Each row was made from one path, in order. Every step used is in the known rows, and no mark comes twice. Write each row's path.
Each row is shifted at random along 5 fixed directions that mean nothing.
Known rows
lupu-gomisag-tuzuki-ludo: [ -20  381  -97   41  274  224  -56   70 -108  177  -70  297 -117    6
 -457  -63  356  229  168 -365   61   11   54  103   19 -589 -341  176
  887  363   95  438  674   83 -134  465  -90 -372 -426 -111 -112   -8
 -253   25 -243  -25  -21   54  145   66 -216  333]
ludo-ladar-lupu-tuzuki: [ -52   -4  419   63  215  229 -357 -287  574   43   48  265  145 -440
  -49  149   19   33  257  239 -130  162  358   54 -126 -274 -260  165
  -99   68  -61  124   14  132 -138  136 -115  166  129  -13  189 -167
 -167  409   10  148   20  428 -222  223  157  -73]
disi-mimuse-gopeb-saton-gomisag-ladar-lupu-tuzuki-ludo: [ 296 -121  280  -68 -133    8 -214  -57  255  223  136  133  315 -514
  157   13  104    6  277  -28 -129 -218   87 -237  111  300  -86  -22
 -364 -211   38  -13 -192  120  407 -201   42  228 -293 -125   80   -9
   83  -17  -31  -12  338   58 -137   76  -49 -285]
lupu-ladar-didab-saton-gomisag-tuzuki: [-212 -181   60  -37   91  -46   68  125 -114  130    2  -91  -29  -10
 -422  -86  -59  -74  259 -330 -252  157   67  -30 -104 -217  -99   52
 -128   54  151 -293  -85   62 -135 -133   66  -53  300   81  192 -220
 -239 -206   46   60  263  320 -115  346  -36   46]
saton-gomisag-ladar-mimuse: [ -57  346  193 -120  173   39 -182  -22  840 -288 -216 -326   98 -432
  -96  132  411 -135 -275  -31   40 -214  364  178   93    2 -336  458
 -459 -206   98 -443 -661 -426 -225  514 -375   21  -30 -209 -250 -379
 -136  107  148   40  142  351 -200  151 -515  -24]
tuzuki-ludo-ladar-gopeb-saton: [-306 -214 -171 -344  -88   83  205  -79 -173 -122  303 -151 -152  -41
  -25    5   71  -15   73  -43  -97   22 -164 -102 -282  356  193 -179
  139   54 -199 -185  156    9   94  -88  262    9  153  125  -50  106
   47   71  -96   92   41  188  -94   98 -124   26]
saton-gomisag-didab-lupu-tuzuki-ludo: [-358 -218  -56  312  165    8 -132 -216  298  116  -24  -62  154 -180
 -339  -47 -347   51  161 -246 -301   87   59 -335 -410 -356   -8  123
  -35  247   84  333  161  591 -115 -131 -146  -53   77  -50  250 -171
   82  120  -51  -20  246  367 -100  559  -60 -221]
lupu-mimuse-gopeb-disi-gomisag-didab: [-340  -54 -243  -63  -82  -26  259   23 -564 -105 -189   62 -277  550
  -10 -372  320  -89 -362   68  180    8 -259  -84   71 -175   29 -242
  571  -53  135  146  164   -3 -132   13  290  116 -192  -33 -222  157
  151 -145  -12   14 -266  -75  133   66  220   31]
saton-gomisag-tuzuki-didab-mimuse: [-392  -17 -386  -75  182  -61  509  -89 -391  -56 -223 -112  -94  107
 -454  234  -35  -81   24 -213 -296   85 -163 -538 -365  -23   49 -193
  106  175   84  217  344  364 -123  -56  -37 -199  278   49  181 -196
 -198 -104 -168  -35  246  302 -136  350  -39   46]
disi-mimuse-ladar-lupu-gomisag-tuzuki-ludo: [ 102  -14  -61  195 -231 -192  -19 -165  146  285    5  103  113   65
 -125  308 -162  313   88 -145  152   -2  239 -157  -71  263 -309   22
  -65  202  381  207   44  137   14   -4 -265 -146 -284  167   94   25
   47   95 -166  100  296   79   46   -1  -32 -101]
didab-ladar-mimuse-gopeb-saton-lupu-tuzuki-gomisag: [-406 -314  -43  -87   39 -338  245  -39  664 -361  121 -415   12 -405
  100  203  -29 -251 -237  -51 -469  -43  185 -241 -475  402  207  183
  -17 -107   64  160  -22  172 -378 -484 -390  -72  508    7   67 -242
  107  402  281  322  355  220 -343  132 -369 -234]
lupu-tuzuki-didab-saton: [  88  -84 -146   56   61  -47 -125  -96  589  303  -21 -194  202   -8
 -127  334 -486   96 -202  -27 -282  266  273 -237  -73  132  -12 -219
 -108 -140   37 -253 -580  -23  283 -121 -191  173   84  139  317  -74
  461  160  -66 -145  492  735  125  187  -40 -193]
mimuse-gopeb-ladar-didab-saton: [ 139   49   52 -270  365   58 -157   44  223 -477 -161   75 -207 -222
 -445   52  306 -127  189 -159 -114  -23  209    0 -224 -112 -223  105
  114   36  147 -117   70  269 -605   70  -90 -383  261  -27 -246  123
 -375   87  -33  145  -47  125   91  -47  -60  309]
ladar-lupu-saton-gomisag-tuzuki-didab: [-148 -145 -219   46 -112 -152  277  166 -180 -213   35 -652  -58  137
  -99 -223  -49 -217 -353   -6 -118   67   65  -55 -276  -10  331  -80
  -32  151 -134  -65  -94  115 -308  -63  113   31  163   38    2 -562
 -148  270  -72  197   84  399 -286  294  267 -123]
saton-lupu-gomisag-didab-disi-tuzuki-ludo: [ -39 -168  779  208  222  272 -356 -316  863  280  238  327   73 -499
  396   40 -408 -115   76    8 -283  -22   66  118  -54 -449  111  276
 -134  160 -109  506 -118 -109  383   62 -307  208 -142   60  161 -145
  158  303   76 -277 -137  -12 -131  400  -46  -78]
lupu-ladar-mimuse-gopeb-saton-gomisag-didab: [ -37  160   84 -177  -59   24   78  365 -486  108  -59  127 -263  -22
   33 -354  308  -10  394   30  -13 -269 -392    9  188 -133 -155 -192
  231 -134 -113 -398  -50 -170   29  -18  453  136 -315   75  -99  161
 -223 -612   16 -141   46 -410   19 -125   -6  159]
gomisag-tuzuki-lupu-ladar-didab-mimuse-gopeb-saton: [ 303 -127  272 -315 -156  125  199  -58 -107  318  -69  -73  -23  -71
  292  -88 -207  128  187  160 -361 -115 -127 -266   -3  184   27 -299
  -67 -255  317 -556 -262   23  247 -220  152  255  -37  270  -70   30
  315 -128  123  -38   60 -185 -159 -184  -13  164]
lupu-tuzuki-gomisag-ladar-mimuse: [-265  125  -11  -51  140   -4 -118  -30  789  -32 -114 -181  161 -497
 -357  279  318   13  -80 -128 -100    0  486    1  -19 -142 -453  311
   17   -6  290  -82    3 -247 -207  315 -572 -257 -102 -125  -86 -302
  135  194    3  105  234  506 -147  153 -255   76]
disi-mimuse-gopeb-ladar-lupu-saton-gomisag: [ 428  186   28  156 -107  124 -182   67 -387   73 -144  382   47  -94
   85  -80  170   43  223  173  241 -223 -153   50  333  150 -127  -78
 -267  -61  -49    2 -175 -117   86  -46  367  188 -268  -21  -13  216
 -309 -341 -141  -63   33 -333  221 -407  404  -91]
ladar-didab-mimuse-gopeb-saton: [ 177  299  -82 -390 -128  -56   84   42 -440 -199   52 -352 -245  354
  585 -374   30 -103 -374  277   25 -263 -442   75  161  375   76 -517
   86 -752    0 -911 -847 -603  254  155  556  328  -81  142 -355 -180
  376 -137   26 -145 -225 -402  208 -362 -181  171]
saton-gomisag-tuzuki-ludo-ladar-lupu-mimuse: [ 101  173   47   23  -96  105 -175 -152  159  103  199 -271   76  -29
  206 -196  -23    4  -82  125   65  -60  152  286  346  -36  -70  153
 -300 -159   42 -316 -359 -234  362  402   94  233 -141  -12   39 -373
  200  244  103 -123  -40  225 -147  106 -100  -88]
saton-gomisag-ladar-lupu: [-131  433  -87  -39   43   48  -68   34  -84 -116 -226   50  163 -180
 -539   33  381   67  370 -101  182   44  183  -37  -14  -57 -218  228
 -219  170 -238   95  157  175 -359  268  -17 -157   -2 -280   41  -79
 -506  -98 -179  215   87  289  -37  266  -64   -7]
gopeb-mimuse-ladar-didab-disi: [-245  507  -64 -120  171   23    6  150 -323 -294 -134  144 -203  288
  -69 -127   85    6  177   73  313 -168   -6  370   49 -159 -401   34
  400 -237   34  -81 -117 -232 -202  528  265 -345  -54  -12 -366  -38
 -260 -141 -299   -5 -574 -351  479 -267  -67  314]
ludo-gomisag-tuzuki-lupu-mimuse: [-137  -78  -41  -49   89  357  139 -259   23   79 -266  -11   80  -30
 -179  171  -47  111 -141   79 -133  159   94  -84 -101  -37  -95  233
   54  212  195  108  356  166  -63  159  -76   16  130   72  108  -44
   -8  247   27   73  -63  430  -96  201  -85   -3]
tuzuki-ludo-disi-mimuse-ladar-lupu-gomisag: [ 127 -100  101  134 -211 -101 -221 -242  366  -39  170  -24  202   60
  534  106 -243  170 -275  281  341  -11  111  259   78  501  -42  -56
 -273  -75   13  -26 -417 -267  180  276  -27   -9 -125  252  -15   -7
  276  267  -10   13  -77 -171  146  -72   81 -328]
ladar-mimuse-gopeb-saton-lupu-tuzuki-ludo-gomisag-didab-disi: [-141 -191  270  -78  359   97  -45  130    8 -254  197  -83 -153 -133
  116 -221   70 -124  148  -89  -58 -169 -251  248 -151 -452  125  216
  374    6 -223  147  697  218  -14   99   11 -293   75 -157 -149  -75
 -111  235    3  -92 -310 -275 -198  -57 -237  250]
ludo-disi-mimuse-gopeb-saton-lupu-tuzuki-didab: [ -65 -162  -40   43  -30   -9  123   36 -242  143   90   67  114  -31
  260  -81  -20  -64 -168   85  -15   95 -242 -164 -152   73  449 -151
  508 -139 -204  365  297  109  -30 -132  119   34   15   23   17  128
 -297  186  -17  -44 -301  -57  109  -52   77 -205]
gopeb-saton-lupu-mimuse-ladar-didab: [-131  176   50   40 -148 -311  -58   39  424  118 -241 -308  111    5
  127   82    0   65 -192  -91   68  213  279   15  -38  235  137  322
  -71 -318   46 -104 -619   87 -550   93 -264  117   31  -46 -225  -62
 -243  289  173  267  -96  321   61  140 -534 -180]
mimuse-gopeb-ladar-lupu-saton-gomisag-tuzuki-didab: [ 407  222 -276  -12 -296  -77  170  243 -301 -137   13 -471 -121  220
   93 -389  -42 -156 -317   96   89 -281   51  228  223  116  179 -148
  -71 -213   80 -478 -406 -181   -3   48  317   80 -248   77 -264 -318
   37   43  -66  -81   40  -28   52 -283  340   80]
didab-ladar-lupu-tuzuki: [  83  211  336  -13  360  239 -316 -136  244 -234  -17  414   41 -358
  -86  100   74  -69  395  298 -199   47  182   21 -181 -289 -438   72
  306  109 -171  342  248  161 -192   70   21  110  313 -180  273 -239
 -215  185  -30  249  -67   34  -85  137  263    2]
didab-ladar-lupu-gomisag: [-113  143  -56   42  135   55   14    7 -317   -4 -137  540   43   48
 -388  204   -9  213  634   62    3  230  -13  -96 -229  -37 -247  -64
  280  456 -308  497  529  315 -227  -94  126 -128  257   44  413  179
 -330 -190 -250  315  166  -59   84  119  268   -5]
gopeb-ladar-lupu-saton: [ 122  197 -157  -14 -100   28  -33   70   94 -291  -35 -328  -45   58
   53 -208  282 -109 -364  282  212  135  343  147  -23  141  -44 -114
   56  -74   66 -130 -360 -318 -505  194  -30  133   18  -28 -303 -252
    8  357  -11  287 -191  309  -51 -109  210  -61]
ludo-gomisag-didab-ladar: [-258 -251 -379 -176   47   11   54 -223 -195 -274  174 -227  -91  393
 -138  127 -203 -165 -211  101   34   44  -24   22 -245  388  -29 -216
 -304  -28  155 -359 -150 -251  -45   44  120  113  552  197  120 -155
  377   83   30    8  117  369   71  275   -7   41]
tuzuki-lupu-ladar-gopeb-disi-gomisag: [-392 -353  225 -153 -160  177  278 -163  275 -161 -306  -56   48  -43
   69  -85   85   12 -309  159 -175  102   96 -216 -237  136  281   33
  180  246   84  302   24  286 -138 -163  -33  147  166   61  -33   53
   80  238  241  336  -61  173 -280  257  290 -300]
ludo-ladar-mimuse-gopeb-saton: [-213  -22  190 -401  393  172  138  109 -102 -532   69  208 -336 -400
 -152   11  624 -212  283  167 -171  -94 -106  -81 -292 -138 -186   27
  361  168 -253  100  535  116 -512   59  119 -202  147    4 -212  154
 -484  -35   14  219 -155 -175 -255  -85 -145  264]
didab-lupu-saton-gomisag: [-247   18 -252  435  111  -12   30   -6 -132  114 -258   58  219   49
 -368   55 -210  111   75 -139  -44  266   -1 -161 -191 -134   97  137
 -254  321 -277  323    8  304 -274 -166   60  -28  120  -94  221   73
 -211 -198 -137  156  338  260   68  183   -7 -222]
saton-gomisag-tuzuki-didab-lupu-gopeb-disi-mimuse-ladar: [-190  -69 -237  270  -31 -111  301 -102 -305  112 -492  465  113  229
 -307  305 -250  126  213 -243 -152   99   27 -320 -122 -245   -3  113
  -98  487   11  575  345  824  123 -294 -100 -180  -40   17  168  185
 -271 -311 -135  -39  147  -45   65  132  170 -229]
disi-tuzuki-ludo-ladar-mimuse-gopeb: [-214 -143  200 -305  -35  126   91 -230  196 -485  391 -270 -310 -251
  370 -138  153 -356 -340  554 -160 -108  -74  -37  -97  204 -107   15
   99  -41   51 -185 -114 -544   37  169  250  -10  -82  241  -93 -163
  380  102  103  -25 -223 -381 -154  -81   12  137]
ladar-lupu-saton-gomisag-didab-mimuse-gopeb-disi: [ 582  -32  406  192   48  -61 -405  -75  541  207 -195   93   10    8
  489  115 -134  164   29  -28   53 -289  -34  227  316 -164   73  -30
 -915 -230  -63 -507 -721  199  467 -116  -12  438 -160 -127  -98   36
  333  -66   55 -297  396  -38 -188 -222   64   45]
gomisag-didab-saton-lupu-tuzuki-ludo-disi-mimuse-gopeb-ladar: [ 281 -486  -33   35  -76  134  -55 -215 -174  137  567  142  -73  -83
  287  -52 -333 -164   40  180   -7  -68 -385  -99   79   94   52 -295
  -88 -229  133 -142  213 -127  377 -353  107  165  139  215  182  191
  386 -133   -8 -383 -261 -213  167 -197  223 -135]
ludo-gomisag-ladar-mimuse-gopeb-disi-tuzuki: [   6  386 -163 -176 -286   -2  108  130 -134  -36 -152  -49  -50  381
  -56   12  391  128 -312   17  458  -42  206  343  380  127 -223  162
  -86 -154  231 -489 -116 -618  198  318   57  -99 -414 -147 -306  179
  332 -220  -34  -83   42 -200  148 -393 -192  367]
gopeb-saton-lupu-tuzuki-ludo-disi-mimuse-ladar-didab: [-256  -91 -244  -11 -382 -224  177   77 -610  170  442 -280   70  377
  382 -301 -195   81 -204   41  315  106 -299   58  -46  348  286 -189
  430 -381  -45 -155  -19 -280  -42    7  288   75  -12  102  -87  -51
  116    7  -39   35 -493 -379  309  -90 -101 -247]
tuzuki-didab-disi-mimuse-ladar-lupu: [ 213  699 -198   85  103 -165 -366   94   -3  -96 -300  -40  242  376
 -142  155  -48  265  -20   97  467   -8  319  160  176  120 -115  -92
   95  -32  -80  179 -291  -96  -41  694 -156 -341 -207 -152 -169   15
 -179  227 -178  -13 -243  -60  396 -254  123   88]
ludo-disi-tuzuki-didab-saton-lupu: [  44  -67   29   49   -7  200  115  -72 -105  137  295  157   54 -126
   68  197 -431  -83   93  189  -95  325 -148 -108  -25   55  284 -171
 -148  177 -506  206  134 -113  221 -217   21  117  236   89  452  175
   14 -135  -37 -198 -123   38  137  132  194 -118]
saton-gomisag-ladar-mimuse-gopeb: [-150   37  285 -117  182   45   23 -119  577 -293 -276   56  -23 -583
 -227  286  285 -145  191   -3 -141 -278   65  -61 -107   33 -367  498
 -472   21  -44 -211  -90   79 -227   70  -92 -178   32  -90  -43   -3
 -353 -239  -56   48  329   71 -181   86 -301   64]
ludo-disi-tuzuki-lupu-saton-gomisag-ladar-mimuse-gopeb: [ 295  122  384  103  213  222 -221  150  530   34 -233   69  302 -555
 -216  138  366  142   43 -112   70   -3  376  223   59 -309  -48  703
 -255  397  -81  135  385  -68 -374  233 -379 -354 -181 -300 -163  223
 -405  -38   81  112   34 -239 -219  -97 -112  224]
gomisag-didab-ladar-mimuse-gopeb-saton-lupu-tuzuki-ludo-disi: [-157 -349  -21 -113  173 -207  104  110  240 -358  379 -422 -140  -82
  115 -138  124 -165 -100  -90  -92  -21    5   58 -496  -66  210  150
  458   19   -5   54  560  181 -501 -144 -277 -252  458 -127 -149 -114
  -23  384  173  190 -218 -136 -324   56 -314   93]

Which path is each row?
[-298 -198 -437 -228 -299 -219  596  203 -530  140  350 -318 -251  379
 -109 -169   77  142  -75 -197    8   -9 -159  -63 -168  257   66 -228
  438   48  180 -376  332 -226   50 -190  195 -191 -203  337 -127  131
  270 -158 -145   51  260 -118 -106 -203 -287  185] -> lupu-gomisag-tuzuki-ludo-ladar-mimuse-gopeb-saton
[ 331 -237    3  411  164   51 -346   16   86  176 -178  321  339 -136
 -234   69 -140  326  400 -386  288  -15  196  209    9 -138   93  343
 -360  346  123  246  262  445 -141  104 -166 -473  -42 -109 -114  473
 -344  -97 -124  -48   48 -234  241 -247  121   54] -> tuzuki-ludo-disi-mimuse-gopeb-ladar-didab-lupu-saton-gomisag
[ 349  118  540  -82  287   92 -469  155   54 -122   23  303  -32  -90
  404 -327  218  -68   64   29   36 -322 -110  280   36 -279   37 -252
  170 -152 -100  109 -156 -158  160  186   57  127 -191  -30 -304  -74
 -274  261   47  -66 -344 -328  -85 -108  162   83] -> ladar-lupu-gomisag-didab-disi-mimuse-gopeb-saton
[-188 -217  269  111  263  -11 -199 -256  292 -545 -312  239  -57 -112
  250  -51  141 -365 -280  118 -237  -95  -21  -72 -164 -379  -11  190
 -310  157   17  411 -212  474 -202  -37 -119  120  171  -21 -188 -244
 -175  115  273   42 -323 -148 -209  349   62 -354] -> saton-gomisag-didab-lupu-gopeb-disi-mimuse-ladar
[ -85 -159  -66   -4 -278  -71  200   75 -659  191  202  321 -339  227
  -42  113 -211    3  409   12  -53  223 -556 -247  101 -158   36  -88
  217  216 -288  262  638  357  286 -555  296   54  -51   19  350  375
  178 -625 -139 -117 -193 -512  134  -38  221   86] -> gomisag-didab-saton-lupu-mimuse-ladar-gopeb-disi-tuzuki-ludo
[-132  -96  247  138  152 -232 -161   -9  388  129   35  103  151  -24
  183  136 -100  -74 -187 -222  -20    6  110  -39 -180   37  219   26
 -154 -128   87  379 -309  -30 -203  -47 -457  112   79   62 -177  -44
 -193  319  174   38  -83  128  -68  230 -333 -258] -> gopeb-saton-lupu-gomisag-didab-disi-mimuse-ladar
[-229   16 -438   75 -569 -244  155  135 -432  394  140 -298 -143  546
  103 -100 -271   86 -301 -223   66  207 -340   -6  280  104  425 -258
  -73 -163  -26 -286 -195 -302  544 -428   93  292  -57   34  206   63
  503 -260   67 -238  -41   36  158  -34   89  -50] -> ladar-gopeb-disi-tuzuki-gomisag-didab-saton-lupu-mimuse
[ 655  163  -81 -104 -224  119 -236 -230  -57   33   94  -32  -37  151
  245    4 -106  110  -33  218  267 -165  140   67  380  356 -169 -328
 -512 -213  501 -420 -274 -333  450  222  -29   42 -319  103 -135  120
  647  105   41 -329    7 -231  104 -332  156  336] -> disi-tuzuki-ludo-gomisag-didab-mimuse-gopeb-ladar-lupu
[ -47 -138 -467 -101 -232 -280  309  171 -815  -47   11 -118  -25  519
 -199 -228   50    1   69   34  103  138  -46 -319 -165  455   90 -518
  192   28   90   82  169   79 -292 -421  136  128  239   -1   88  207
   65 -106   32  352   87   29  -20  102  249  -74] -> disi-gomisag-didab-ladar-lupu-mimuse-gopeb-saton
[-183 -307  562  -17  327  107  278   61  330 -230   -9  150   17 -520
  241  -30 -174 -291   63  152 -417 -146 -104 -163 -259 -235  212   63
  293   18 -357  546  278  280  -29 -303 -154   10  165  -71   94  -73
 -266  183  106   77  -99 -169 -297   85  105 -180] -> ladar-mimuse-gopeb-saton-lupu-tuzuki-didab-disi-gomisag
[ 109  130 -268  126 -321 -276 -147  231   50  132  299 -590   -3  270
  180 -272  -52   -2 -432    9  277  110   55  366  422   93  232  -68
 -178 -201  157 -503 -305 -801   77  140 -210 -188 -141   95  -72   -3
  408  -22  321 -242 -126 -211  105 -285  -95  188] -> ludo-disi-tuzuki-gomisag-didab-saton-lupu-ladar-mimuse-gopeb
[  49 -492  -10  195 -141  -71   26 -251  313   18  323 -475   66   68
  569 -121 -229 -181 -802  -63   53 -259  -64  264  -11  365  277  111
 -446 -259  271 -422 -505 -488  365  -20  123  138    5  115 -192 -243
  341  237   71 -236  172   71  -65  -61 -107 -200] -> lupu-saton-gomisag-tuzuki-ludo-disi-mimuse-gopeb
[ 156  -91  286   70  280  -33 -165 -112  764 -385 -189 -111   24 -131
  299  -31  287 -320 -707   90 -108  106  201   74  230 -128  235  275
 -148 -198  -47  352 -437  120 -186   -4 -378  186  144 -261 -169  -68
  108  464  463  118  -73  281 -188   61 -313 -278] -> didab-saton-lupu-mimuse-gopeb-disi-gomisag
[ 102   73  124  180  -84 -116 -314 -170  678  355  -83  259   85  -72
  154  288 -137   76    4 -172  -95  -10  307   65  265  -59  117  279
 -292    9  230  298 -211   88  301 -143 -431  180 -111 -144   87  209
  395  112  252 -206  214   94   86   48 -107   55] -> saton-lupu-mimuse-gopeb-disi-tuzuki-gomisag-didab-ladar
[-521 -428   14  -70   86 -256  365  114  -14 -268 -350  232 -108 -108
 -397  436  -34 -207  141 -229 -490  400    5 -493 -446   11  233  141
   62  458 -211  723  498  870 -247 -621  -13 -291  404    7  335  199
 -372 -180   -6  267  300   83 -213  496  254 -182] -> lupu-mimuse-ladar-gopeb-disi-tuzuki-didab-saton-gomisag
[ 321 -183  189  -51  150  169 -440  159 -250  -71   28  181 -115  171
   80  -68  356 -141  -28  -11  206   54 -315  312  442 -397  172  -24
  -99  -22  -42  -34  176  -58  261  174   29  108  145  -89  -24   -1
 -110  -37  291 -159 -414 -106  -54 -179  109  137] -> ludo-gomisag-didab-saton-lupu-ladar-gopeb-disi-mimuse
[  62  -41  208  -59  105  148  -55  -52  145   80  208  252    9 -391
   83  134 -137  -14  397  -75 -319  -47 -192  -84 -177  -31   41  148
  378   13 -303  284  370  288  187 -318   56  158  250 -182  267   -6
 -120   27   -3   99   58  -87  -61   32 -159  -59] -> didab-ladar-gopeb-saton-lupu-tuzuki-ludo
[ 496  186 -170   63   56  117   61  411 -312   99  -68  -45  -64   10
 -371 -126  292 -123   -8 -168   82   20   71   70  489 -408  -38  -51
  433   63  236  292  268  -75   -2  179 -304 -243 -159 -117  -55 -102
 -356  -30  143  -20 -299   98   44 -279   21  249] -> disi-gomisag-tuzuki-didab-saton-lupu-ladar-gopeb-mimuse
[ 406  -90 -268  207    6 -185  216   63 -218  -63   30 -277  162  345
   -9  145 -183   54 -364   62  294  143  297  107   97  125   26 -280
 -250   94  141    9   90  -95 -222  123 -381 -220  111  -16 -108 -147
  174  212   34  132   44   39 -125 -154  305   96] -> ludo-disi-gomisag-tuzuki-didab-mimuse-ladar-lupu-saton
